Known rows, with every way that one mark hangs from another
beriga{nufav{nuni{relo} sopa tati{karumo}} sogidug}: [ 229   44    5  154  -71  174  171 -186    8  350  294 -112  198 -150
   81  101  157  171  -66   81 -293   17  -20 -199  -20   61  428  299
 -103  408   82  -25  397  431  373 -110   91  134   25  391 -254  -87
 -127  271 -196  110 -108  186 -105  229   91 -117  156]
nuni{relo sogidug{beriga{tati{karumo}}}}: [  20 -165 -114   90   85  -24  328 -239  -57   21  226 -171   44 -213
  -45  260   13  189  -79 -172   53  -37 -113   50   52  213   14 -304
  272  146   48  -81  244  314  130  257  -30  -56  154  126   88 -116
  -54   50   82  -30 -320  -53  184   46  -29   18  -46]
sapi{gufet{zepi{vofed}} karumo{misimut{togit}}}: [ -11  359   52 -150 -122  -25  257  -65  -43 -308 -186 -128  182  151
  192  164 -239 -318 -104  135  234   61  -96   -6  145  184 -223  -90
 -361 -248   87 -110  127   63  -56 -100  139   72  133  250  262  256
  120 -236  -38   25   97  171 -249  -68   66  133 -120]
karumo{misimut{gufet{zepi{sopa}} relo tati vofed}}: [-338  346   27 -319  146 -231 -329 -289   -8  129 -142  360  645  126
  278  -84  106  157 -109  223  218 -115 -482  -44   65  132 -348 -103
  154 -503   30  -45  -66  -71  -94 -270  181 -107 -180    5  398  -49
 -102 -371 -124  -60   45  395   10   33  391  -24  517]
zepi{beriga{nufav tati} gufet sogidug sopa vofed}: [  53   52  515  -23  676  -81   78   12  116   28 -676   59  -59  -98
   60  614    9 -307 -114   26 -254  -80  226  339  358 -218 -126  259
 -157  449 -369  -55  491  -79  -71  129 -513  297  205  -47  115    9
 -165    7 -219 -626  127  525   44  -48  238  626  561]
nuni{relo sogidug{beriga}}: [ -11   -5 -207  174  -53  -52  259  -60    3  -82  134  -31   29 -257
  -25   75  -16   -1   -6  -17  110   10  -30   42   81   -8  -36 -141
  268  -43  140   22  272   59  135  213  186 -118  133    5  -49 -187
    1 -120   63   10 -497 -153  227   94   81  -51  -43]
relo{togit{sopa zepi}}: [-161   94 -174  -15 -159  -36 -347  193  170 -269  -57   46 -211  -61
  103 -167  -68  -59  109  -53  -55  -16   82  -40  -60 -212 -183   15
   13 -195  199   23 -338 -121  -36  -23  194 -270   14 -274 -153 -141
  302   36  105   85   80 -297  -36  -81    7 -148 -276]
relo{togit{sapi{gufet}}}: [ -30  -79 -101    7 -114   68 -112  277  -50 -268   16 -165 -204   73
   63   10 -135 -298   34    7   38  127  100 -156  -28 -214 -156   33
 -183 -143  118  -26  -76 -208 -119  -20  297 -147   72 -131  -95   19
  277   -6  121  -29  235 -185   31 -208  -39  -30 -303]
sopa{sogidug{beriga{nufav tati{karumo}}}}: [  59 -419   66  -34   35  -68  201  -25  -11  -22  163  -75 -166   27
  -82  -51  215  263   -3 -162   88   71  179  163 -230  240  -37 -327
  103  174 -143  -51  110   97  -79  259 -255  178  -11   22  264  -88
 -118  -39   83   54 -108   72 -188  123  -64  152 -101]
nuni{relo{beriga{nufav}} sogidug}: [ 110  -20  -52   41   36   43   71 -163 -230 -163  253    6   23 -377
 -208  197  199   80  159 -102  -39   69 -159  210  -42    3  114   46
  163 -110   61  144  298  -28  229  -27  217   11  110  -17 -156 -214
  -56  -48   -9 -229 -218 -107  128   49   51 -123   87]
sopa{sogidug{beriga{tati}}}: [ 101 -321  -95  216   18  -86  150  146   13 -153  112  -78 -251   43
 -171 -143  136   62   21 -112   61   92  300   17 -144  106 -139 -300
   73  147   29   -6   86 -192 -157  188 -257   72  -21   10  172    3
  -47 -118   98  117 -283 -118  -57  -34  -65   12 -164]
togit{relo sapi{gufet karumo} sopa}: [  22  376  231   -7 -271  121  -99   63  323 -430 -144  -77 -184  285
  246   48 -212 -116  -55 -133   43  141  317 -305   28  -93 -112  107
 -310 -301  388   72 -132   75 -506  187  233 -282  170  -70  -71   37
  438   90   32   79  358 -103 -197   83  -22 -195 -539]
togit{relo sapi{karumo{misimut}}}: [ 129  186   23  104 -253   26   15   34   90 -438  -87 -104 -243   72
  -55   54 -145  -93   -9   40   58  110  178 -348 -101 -151 -194  113
 -135 -254  258  116   -6  -24 -288   81  243  -51   -5 -105   95  331
  165  -59   37   17  165 -288 -120   88  -90 -144 -324]
sogidug{beriga{nufav{nuni} tati}}: [ 186 -278   20   84   25    9  131  315   59  -33  146   14 -213    2
 -211   19  127    4   20   94 -138  105  236  -48 -276   33   39   85
    7  -11  -84 -169  272  -62  -58  222 -120  258  126   82  145   38
  -28  -18    8  -43  -50 -108 -152  -15  -38  -79   -2]
vofed{beriga{nufav{sopa} tati{karumo{misimut{gufet}}}}}: [  14   77  254 -198   -2   59  114 -149   -1  176 -100  -74  -15   59
 -139  -96  220  376  234  180  -14   20  -89  178 -251  227  128 -177
  -85  149   75  -91   11  215  145 -100  -39  187   75  159  306   -7
  -71 -150  -40   97  325  203  -95  154    6  203  178]
vofed{beriga{nufav{sopa tati} sogidug}}: [ 201  171   87  166  -73  -28  211   -8  -45  306  -47    7 -104  -18
  -58 -205  255   31  251  144 -288   23   30  157  -54  145  411  132
 -111  312   39   -7  133  -28  188 -100 -189  140  -88  276 -134 -147
  -38  -42    5  277 -100   44 -131  114   54 -128  267]
sapi{gufet{sogidug togit{relo sopa}} karumo}: [  95  204  213 -124 -183  127   55  162  278  -37 -139 -107  -68  376
  142   76 -608  -94   -1   46  209   34  106 -123  351  -14  116   53
 -244 -298  267   76 -428  118 -456  187  -38 -136  119   -1 -156  -65
  380   91  -81  250   28   30 -130  -28 -272  -97 -449]
tati{beriga{nufav{nuni{relo sogidug} sopa}} karumo}: [ 111 -132   28  -80  -52  153   87 -415 -106  268  172 -141  233 -246
  -39   38  103  384  -11   24  -82  -35 -115  137   48  189  172   73
   89  289   -9  -43  268  525  494  -49  269   27  116  184 -165 -107
 -160  220 -204  -21  -63  188  134  243   19   59   48]
sogidug{beriga{nufav{nuni sopa} tati{karumo{misimut}}}}: [ 277 -260   -8  -44  -62   -7  185   69   87   57  171 -149  -83   82
 -159  -35   -4  264    3  303 -133   24  173 -126 -244  231   72   39
  -64  231  -58 -253  169  287  214  159   21  383   75  264  236  181
 -157  -32 -193   -4   33   57 -280  177  -87  109   34]
sopa{sogidug{beriga{nufav{nuni{relo{togit}} tati}}}}: [ 307 -216 -322  442 -238  106   36  286   86   37  331 -142   76 -157
  101  -84  103  213 -150   22 -156  145  313 -259 -130 -200  120  103
  -65  151   67   -4  383   15  177  -51  249  190   62   16 -188 -197
 -220   -2 -176   74 -215  235  -96  108   91  -47  -32]
sopa{sogidug{beriga{nufav{nuni} tati}}}: [ 269 -405   19  195  -37   76  157  243   64  -72  209   36 -271   -5
 -156  -81  287  120  -33   55  -75  146  371  -74 -296    7  -26  -32
  -12  181  -39  -97  275 -132  -86  210 -206  364   90   19  161   -3
 -118  -58  -38   26 -180   74 -147   37  -20  -56  -89]
gufet{relo{togit{sapi}} sogidug{beriga{nufav}}}: [ 155 -380 -374  -72 -119  104  182  490  116   77  164  161  -21    3
  107  -67 -162   48  -91   44   27   63  -63 -201 -149 -113  148  112
  205  -95 -180    0 -231 -144 -111  195    6  265   30 -300 -156  -25
   62 -117   99    3   97 -119  215  -53 -189  120  -64]
togit{sopa zepi{vofed}}: [-251  292    5  -34  -74  -45 -178   25  196 -246 -191  142 -159  -22
  121 -157   25 -222   -1  -21   18   -1  101   80  -26 -217 -201   42
 -108 -111  161  120 -134  -14  -88   47   47 -295   91  -98 -110  -54
  177   20   73   44    2 -147  -67   36  210   17 -206]
gufet{relo zepi{beriga sogidug}}: [-105   72 -147   50  246   79  -45  267   91   77 -107  125  132 -183
   64  240 -179 -201 -275  -88  115 -142 -180  -53  270   -4 -202 -130
  169  221 -181   64 -161    5  -52   32 -305 -108   93  -54   26  256
   60   -1   15 -142 -148   48  465 -200  -97  209  172]
misimut{gufet relo tati{karumo} togit{zepi{sopa}}}: [-648  270   89 -426   13  -98 -463 -611  173  389 -240  469  676   52
  406 -223  213  259 -189  -34  277 -182 -263    7 -188  -46 -108 -125
  198 -497 -101  -56 -160  164 -164 -302  332 -168 -212 -277  227 -298
 -207  -65   97  262   54  308   -9  171  408 -194  274]
gufet{relo sogidug togit{zepi{sopa}}}: [-217 -154 -210  -91   26  135  -37  341  129  427  -35  317   44  -44
   36   96 -303  -82 -155   74   65 -130 -208 -302  232 -310  166  156
  297  -17 -150  164 -461   24  -86   46 -257   72  -79 -139 -278   61
  -35   79  -82  216 -228  -70  354 -244 -231    6  -31]
zepi{gufet sogidug{beriga} vofed}: [-203   43  141   91  157 -187  132  129  128 -110 -375  -53   56   30
   68   39 -233 -391 -130  159  149  -94  150  266  227 -173 -205  125
  -66  159 -246  -97  254 -126  -39  166 -116 -113   92  -37   82   38
 -124 -163   26 -301 -153   91   10  124  146  522  146]
relo{beriga togit{zepi{gufet sogidug}}}: [-220  -16  -18   89   60  -36 -419  192  -34 -272 -135  -91  -12 -179
  -29   76 -156 -236   75   37  -84 -114   10   39   25 -322 -154  280
   12   -8 -141  -92 -160 -274   97 -240  133 -150  -31 -244 -126   -9
  -85  -10   51 -333  134 -165   65 -141  -46  121   54]
relo{beriga togit{sapi}}: [  52 -181 -342  108 -100  -24 -316  179 -221 -237  129 -139 -140  -66
 -184 -173  -64 -151  126 -131  -30   49   70  -29  -68 -162 -107   63
  -14 -159    9   37 -214 -322   23 -162  301 -109 -125 -253 -157   21
   98  -16  148  -90  184 -461   56 -230 -119  -96 -224]
sapi{gufet{relo sogidug zepi{beriga}} karumo}: [  -5  145  -65 -129   90  260  115  270   13   42  -65 -104  257   34
  148  256 -475 -227 -190 -105   54  -56 -176 -215  425  186   36 -173
  -77  -24   56   23 -185  139 -105  -22 -243  -44  201  190   -4  211
  236  -33  -31   34   19  264  223 -212  -88  173  -64]
karumo{misimut{gufet{relo togit} tati vofed{beriga}}}: [-302  320  -44 -183 -195 -102   26  134 -108  401   -5  341  286  326
   46 -345  -45  122   19  172  245 -165 -414  -39   81   73  -51 -261
  237 -325   72  114 -423 -159  -41 -242   -5  -98 -160  -55  191  -48
 -109 -333  -63  276   30  272  203  -26   53   63  354]
zepi{gufet{togit} sogidug}: [-232 -103  180  -62  141   36  -73  207  -50   61 -268   31  -76  -21
  -19  152 -274 -402  -34  123  223 -112  -27  177  315 -251 -156  170
   28   79 -238   35  -42 -115 -110   72 -133  -44  -15  -86  -19  -15
   -1  -65  -12 -101 -193  -80   92 -132 -139  293   81]
beriga{nufav{nuni sopa tati{karumo}} sogidug}: [ 174 -121   97   98  -59   87  102 -135  -28  316  180  -72   62  -32
    4 -122  113   89   41  176 -280  -14    4 -110   -6  133  339  277
 -153  412  -79 -148  240  318  334 -114  -43  178  -79  385 -148  -17
  -95  255  -86  176  -82  103 -193  172    7 -121   60]
togit{relo{beriga{nufav{tati{karumo}} sogidug}} sapi}: [ 156  -43   84   84    2  -28  -47  -96  -34   -7  267 -114 -108   24
   17   62  157  182   27 -162 -150  107  -11 -150 -232   35  261  219
  -76   29 -133  -62  -36  192  -80  -80   28   28 -198   96 -121   -2
 -161  257  159   24  212 -184 -115  107 -208 -200 -156]
togit{relo sapi sopa}: [  -4  164  -17   59  -92   64 -240  133  285 -285  -64   73 -323   85
   95  -95   -6   -2  -57 -153  124  115  234 -185 -128 -233 -163   48
  -54 -192  205  201 -271  -40 -360  191  148 -241   14 -257 -136   32
  286  123   97   91  148 -396    5   21 -114 -161 -433]
tati{beriga{nufav sogidug} karumo{misimut}}: [  70 -182  102 -371   17 -290  313 -161 -145   37   72 -147 -165  119
 -164   77   14  237  247  156  -43   26 -163  367  -48  335   -2  -59
   60   61 -190 -279    5  159  196   53  -50   40 -167   40  230  100
  -78  -53  111 -111  129   32 -146  302 -173  189   43]
zepi{beriga{nufav tati{karumo}} gufet{sogidug} vofed}: [  27 -137  324 -278  581  120  112  -57 -129  114 -339 -184  -41  -59
   -2  357 -115 -147  -43 -129  -37  -46  -11  388  221   20   46  -87
 -167  294 -338   33  180  171   92   56 -443  256  142   81  103  -25
 -115   94  -47 -314  147  386  -59  -44   63  671  275]
togit{relo{beriga{tati}} sopa{sogidug} zepi{gufet}}: [  13   72  192  126  120  107 -474  132  199 -458   27  -90 -350  -12
    2   32  201  259   -2 -319 -113   74  361 -186 -258 -175 -127    1
 -123   22  156  105 -241  -92 -268 -107 -162  -77    7 -125  -67  -44
  -56  112  -16  -85  172  -96 -135  -43 -201  -10 -350]
nuni{relo{togit} sogidug}: [  95  -60 -237  188   -8   13   74  -78 -158 -157  127 -141  -15 -369
  -80  169  -30  -25   54  -80   -7  -13 -165   44  162 -134  -53  -87
  143    3  200  109  180  -73  229  -40  253 -146  124 -151 -206 -153
  163   16   42 -119 -274 -134  312  -92   -8  -70  -64]
sapi{karumo{misimut{relo tati togit{zepi} vofed}}}: [-233  574  -35 -287 -302 -172 -138 -495  -33 -109  -99  426  450  231
  294 -268  131  -32   -8   84  206  -82 -242  -91 -247  147 -240  -38
   98 -731  135  153 -129 -186 -152 -231  404   10 -257  -99  285  -61
  -69 -299  -54  274  -22  150 -405  193  455 -453  426]
zepi{sogidug{beriga} sopa vofed}: [-104   29   16  214  122 -340  215   18  265  100 -405   93  117   66
   24   61 -244 -271 -156  217   68 -115  179  203  334 -162 -142  126
   54  209 -211 -105  176 -130  -66  265 -170  -85   36 -105   31   76
 -125  -78  -73 -250 -240  116   95  106  192  300  182]
relo{beriga{sogidug} togit{sapi{gufet karumo}}}: [ 228   46   -3   34 -240  -37   75   32 -170 -325  103 -258  -99  173
   16   89 -176 -277  186  -18 -245   68  103 -147  130   66   59  219
 -242 -111  231 -268  -37 -260 -130 -138  213  -23   -6  -43  -74  -19
  283  -55  159 -122  322 -124  -83 -107  -65 -203 -262]
misimut{tati togit vofed{nufav}}: [-279  341  -44  -22 -136 -145 -108 -341 -154  131  -90  248  252  260
  144 -362  110  -59  103 -160  265  -18 -117  260  -83   76   16 -303
  142 -459  -55  248  -96 -244   64  -12  168 -178 -315  -74  103  -62
 -157    1  -15  148   49  -48 -221  -28  311 -387  360]

Rows
[ 128 -376  184   -8  116  173  156 -196 -173   20  186   -3 -168 -239
 -189  191  215   97    8   34 -108   -5 -131   63  -47   97   32  -17
   42  228 -129 -136  270  205  187  127 -137  226  165  117   80   31
   11  214   35 -117  -89   52   40  -34  -74 -109  -60]	beriga{nufav{nuni{sogidug}} tati{karumo}}
[-132  130 -124 -161   37  264  126   65  -28   43   25  221  152  221
  415   11  -69 -285  -78   -9  465  158 -277 -167  -25   35  -89  -23
   46 -287  -96  124 -365 -120  -79   37   56  167  -53   97   -2  -17
  119  -15   13  282   57 -135  -15 -332  -21 -172  -30]	misimut{togit{sapi{gufet{sogidug zepi}}} vofed}
[-188  -38   -4    0  248  -11 -189  147   56   26 -436  -52   38 -143
  143  157 -279 -278  -64  116 -117 -123  -13   -2  306 -468  -29  281
  -77   94 -146    7  -60 -144  135 -137  -97   17   30 -198 -224  -21
  -48   37  -86 -245   67  147   96 -168   90  418   69]	relo{togit{zepi{gufet{sogidug} sopa vofed}}}
[  46 -201   91  -51  180 -115  252 -146 -149   46  131 -144 -224   14
 -202  166   80  -18  101 -130  -93  -31 -111  123   13  237   52 -170
   62  233  -27 -130   23   33   -6  101 -361  -37  -60  104  131   93
  133  157  213  -14  -48 -181    3  -44 -166  -38  -62]	beriga{sogidug tati{karumo}}
[-298   29  -71   44  -35   75 -254   76  122  -71 -189  242 -182 -138
  132   37  127 -224  -47   -4  -54   27  136 -287  -99 -407 -164  236
  140  -79   25   81  -81  -64 -113   79  120  -66  -42 -192  -89   37
   26   36   55   61   31 -300   87 -131  144 -178 -125]	togit{sapi zepi{sopa}}
[ -43  327  -81  199 -246   55 -126  -57  -63  241 -156 -145  -98   18
 -164 -379   32  -18  191    5   21  -10  132  284    4  -69  276 -235
  -91   78  131  224 -110  -87  194   58   91 -240  -90   47  -82  103
  -25   -9  -43  175  120 -136   -5    0  102 -134  109]	vofed{beriga nufav{sopa}}
[-133  427  -90 -151 -175 -227 -226 -329 -166   -2   34  156  277  246
   47 -281   68   15   50  144  181  -20 -256  199 -101   36 -108 -250
   18 -545   55  213  -44 -250  -14  -13  331 -242 -286  -53  236  116
 -156 -233  -98  -92  110  197 -238  172  412 -291  509]	karumo{misimut{relo tati vofed{nufav}}}
[-415  -38  117 -216  -24  -51 -233  -23 -108  166 -115  187  222   99
   21 -261  -62  -93   63   90  242 -103 -165   91   54   -1 -144 -139
   96 -366   74  -39 -131  -25 -211 -190   60 -194  -80  -87  159 -229
   -8 -189  138  236 -143   -8  120 -104   97  -41   33]	misimut{gufet{togit} tati}
[-201  142   10 -150  -89  -39 -285 -271  -13  -40   99  -53  212  294
  172 -113  -46  100 -159 -221  280    4   24 -131 -247  107   -2 -181
  -94 -410  -17   -3 -343   59 -253 -185  351 -196 -142 -126   41   27
 -130  143   88  131  287  -64 -159  -10  -78 -230 -228]	misimut{tati{karumo} togit{relo{beriga} sapi{gufet}}}
[ 113 -172   82   37  -58   67  -16  -40  -28  -83    9   54 -130  -98
 -107 -268  274   89  129    7   43   97  203  114 -162   15    6  -39
  -50  199   76  248  124  -87   62  -11  -26  150  -36   19  -48 -101
   13  -75  -94  125 -187    5 -126  118   62   50  -31]	beriga{nufav{sopa{sogidug}}}
[ -51  -62 -118  120  -20 -101 -159  -35  -95  130  -60 -224  141   76
 -152 -377 -108  103  177  -47 -121   31   96   99   67  224   67   12
  -99  131  -68   23   34  173  240 -257   65 -250 -200  347 -184   31
 -144  100  -30  258  -28 -156 -105   27  -41   10  -25]	nufav{sopa tati{beriga}}
[ 423  -80  193  157   96  102 -114    0  112 -265  222   27 -300 -101
 -220  147  194  314   76  -32 -240   91  128  -54 -156   28   92  168
  -91   -1   88  -83   29    0  -76   68  -78  182  182  -38 -113  -33
   67  227  -64 -211   66  -77   -5  -19 -245 -328 -231]	togit{relo{beriga{nufav{nuni{sogidug}} tati}} sopa}
[ -65  -83 -179  134  151  -15    6  127   13   97  -45  108  156 -163
   67   66   44   -7 -389 -162   70  -84  -99 -117  288  -81 -152 -167
   28  322 -111  191    0  -22  -13  -51 -368  -45   16    2  -59  255
  -47  -24 -103  -99 -157  259  321 -151  -33  373  -74]	gufet{relo zepi{sopa{sogidug} vofed}}
[ 118 -227 -119  -31  149 -105  173    0 -213  116  409 -117  -42   29
 -336  135   21  175   14 -289 -191  -91 -234  -14    7  329  229 -160
  140  237 -126  -89 -163   -2   51  -77 -384  -55 -120  102  -27  210
    8  183  181 -129   85 -161  172  -79 -353    1  -52]	gufet{relo{beriga{sogidug tati{karumo}}}}
[ 231 -138  166   87   -4  222  161 -269 -139  319   61  -47 -124 -195
 -183  -37  287  228   62  120 -186  -87  -64  135  -42  189  260  -70
  -17  464  -12  -81  118  230  328   47 -165  288  173  198   10  -14
  -38  156 -101  102  -34  174   58   10  -40  -79  102]	vofed{beriga{nufav{nuni{sogidug} sopa} tati{karumo}}}
[ 345 -256 -249  118  126 -159  108  275 -206  -53  374 -142 -144  -10
 -367  136   -9   97  112 -208 -357  -39 -151  -89  -12  185  195  -18
   73  155  -18 -129 -148 -330   19 -196 -313   53  -85  -62 -136  143
  119   75  164 -215  127 -217  253 -249 -394  -66  -18]	gufet{relo{beriga{sogidug tati} togit}}
[ 309   16   37  -26  -32   35  200  -85    0  234  168  -65   43  -64
  -87   74  198  204  104  115 -281   72   88   51 -106  121  290  320
   -9  250  122  -93  306  164  275  -71   85  134   47  154 -181  -63
  -64  101 -179  -32    7   73   44  223    5  -44  177]	tati{beriga{nufav{nuni{relo} sopa} sogidug}}
